Below are the code and all the weights of a small trained network. Each question names an input and a target symbol and asks about switching units off, where a switched-off unit gives its printed mean instead of its output.

import numpy as np


def w(rows, s, z=0):
    codes = np.array(rows[::2]) - 128.0
    scale = np.full(codes.shape[1], s)
    scale[-1] = z or s
    return codes * scale


def norm(h):
    return h / np.sqrt((h * h).mean(-1, keepdims=True) + 1e-5)


def f(y):
    return np.maximum(y, 0)


def softmax(a):
    e = np.exp(a - a.max(-1, keepdims=True))
    return e / e.sum(-1, keepdims=True)


def log_softmax(a):
    a = a - a.max(-1, keepdims=True)
    return a - np.log(np.exp(a).sum(-1, keepdims=True))


def net(x, mask):
    ids = ['ΘΞΣαβδεηλτψω'.index(c) for c in x.split()]
    T = len(ids)
    res = E[ids] + P[:T]
    r = norm(res)
    for j in range(2):
        rows = slice(2 * j, 2 * j + 2)
        q, k, v = (r @ M[0][rows].T for M in (Q, K, V))
        z = softmax(np.where(np.tri(T) > 0, q @ k.T / 2**0.5, -1e9)) @ v
        o = O[0][rows]
        res = res + np.where(mask[j], z, o[:, -1]) @ o[:, :-1]
    y = f(norm(res) @ A[0][:, :-1].T + A[0][:, -1])
    res = res + np.where(mask[2:6], y, B[0][:, -1]) @ B[0][:, :-1]
    return log_softmax(norm(res)[-1] @ U[:, :-1].T + U[:, -1])


Q, K, V, O, A, B = {}, {}, {}, {}, {}, {}
E = w([
[193,92,63,90,104],'Θ',
[104,130,60,142,105],'Ξ',
[85,139,63,188,115],'Σ',
[229,61,117,148,126],'α',
[130,75,85,160,138],'β',
[206,73,80,117,142],'δ',
[120,142,67,117,81],'ε',
[95,155,58,98,136],'η',
[114,101,67,135,148],'λ',
[212,148,84,64,153],'τ',
[195,39,204,241,165],'ψ',
[161,88,117,151,248],'ω',
],0.011)
P = w([
[190,113,22,107,126],'0',
[41,186,29,176,161],'1',
[212,240,1,252,121],'2',
[127,59,166,48,119],'3',
[52,153,127,117,184],'4',
[222,208,132,236,127],'5',
[67,80,238,11,110],'6',
],0.012)
Q[0] = w([
[144,50,171,29,14],'h0',
[175,185,120,202,18],'h0',
[143,139,30,192,1],'h1',
[114,167,63,134,213],'h1',
],0.0091)
K[0] = w([
[117,247,204,169,194],'h0',
[137,138,8,168,117],'h0',
[146,115,65,186,126],'h1',
[105,70,118,18,129],'h1',
],0.011)
V[0] = w([
[124,65,168,205,4],'h0',
[188,155,205,164,228],'h0',
[209,82,125,164,120],'h1',
[67,31,136,207,202],'h1',
],0.013)
O[0] = w([
[137,152,42,131,1,2],'h0',
[130,41,123,209,160,30],'h0',
[99,109,103,57,67,239],'h1',
[111,154,29,66,212,158],'h1',
],0.013,0.0057)
A[0] = w([
[175,247,61,219,188,247],'n0',
[87,198,130,78,150,119],'n1',
[199,182,22,201,117,253],'n2',
[171,189,176,98,105,99],'n3',
],0.013,0.0052)
B[0] = w([
[254,131,137,134,105,246],'n0',
[78,120,124,123,131,220],'n1',
[159,93,141,178,117,212],'n2',
[126,98,133,173,112,183],'n3',
],0.025,0.011)
U = w([
[83,126,135,161,96,145],'Θ',
[160,143,168,88,76,21],'Ξ',
[148,122,114,111,117,88],'Σ',
[90,14,78,216,113,52],'α',
[159,106,100,54,114,24],'β',
[85,123,127,75,156,253],'δ',
[110,132,196,123,48,19],'ε',
[172,122,229,132,150,192],'η',
[150,166,112,51,154,104],'λ',
[84,113,218,144,141,153],'τ',
[182,111,116,235,132,204],'ψ',
[133,78,106,165,254,118],'ω',
],0.012,0.0028)

Each question gives the input, a string of symbols that net reads in full, and the target symbol t.
The units are the heads (2 rows each of Q, K, V and O) and the neurons (one row each of A and B). Each row of codes is followed by its name. A weight is (code - 128) times the scale printed after its matrix; where a second scale follows, it is the last column's (O, A, B and U).
mask holds one flag per unit, heads first, then neurons. A switched-off unit (its flag False) gives its mean, the last column of its rows in O or B, instead of its output. The means were averaged over made-up inputs and are rounded, as every weight is.
A unit's drop is (log p(t) with every unit on - log p(t) with that unit switched off) / (log p(t) with every unit on - log p(t) with every unit switched off).
The circuit of an input: a set's keep is (log p(t) with only the set's units on - log p(t) with every unit switched off) / (log p(t) with every unit on - log p(t) with every unit switched off). Starting from all 6 units, units are removed one at a time, each time the one whose removal leaves the highest keep (on an exact tie, the one counted first), for as long as the keep stays at least 0.8.
circuit, biggest first: the units of the circuit, biggest drop first
unit that matters most: the unit with the biggest drop
k most important neurons: the k neurons with the biggest drops, biggest first
which heads matter: for each layer, one digit per head in row order, 1 if its drop is at least 0.15 and else 0, layers parted by /
drop when u is switched off: that unit's drop, to one decimal
input λ β η ε τ ε Σ, target τ: circuit, biggest first : [n0]
input λ λ η ω η, target ω: circuit, biggest first : [h0, h1]
input α Θ ε Σ, target ε: circuit, biggest first : [h1, n0, h0]
input ω λ ω Θ, target ω: circuit, biggest first : [h0, n0, h1]
input ω β β η Ξ, target η: circuit, biggest first : [h1, h0]
input δ Σ τ δ α η λ, target δ: which heads matter : 00
input Ξ δ ε ε, target ε: which heads matter : 11
input δ ω α Θ, target ω: which heads matter : 10
input β δ λ α ω, target α: circuit, biggest first : [h0, n0, h1]
input λ β τ δ τ Σ ω, target ω: circuit, biggest first : [h1, n0]
input τ β Ξ δ τ, target δ: 2 most important neurons : [n0, n2]
input δ ω Σ α, target ω: circuit, biggest first : [h0, n0]
input η λ δ α λ, target α: 2 most important neurons : [n0, n2]
input δ Θ δ λ Σ, target λ: unit that matters most : h1
input λ δ Θ Ξ Σ η Ξ, target τ: which heads matter : 01
input τ α λ α ε, target α: which heads matter : 10
input η ε ω η Ξ ψ η, target α: which heads matter : 11
input Θ η η τ ω, target τ: which heads matter : 01
input Ξ ε ψ δ α, target δ: circuit, biggest first : [n0, n2]
input λ Ξ ω ω ψ ψ δ, target α: circuit, biggest first : [h0]
input β ψ ψ η, target α: circuit, biggest first : [h0, n0]
input Ξ η Ξ β, target τ: circuit, biggest first : [n0, h0]
input Θ α η ψ λ η Σ, target δ: 3 most important neurons : [n0, n2, n3]
input η η Θ Θ Θ Θ η, target τ: 2 most important neurons : [n0, n3]
input λ η ψ λ, target α: drop when h0 is switched off : 1.4
input η τ λ λ β, target λ: drop when h0 is switched off : 0.2
input ε ω τ Ξ, target ω: drop when n0 is switched off : 0.3
input η ψ ψ δ, target α: drop when n1 is switched off : -0.1
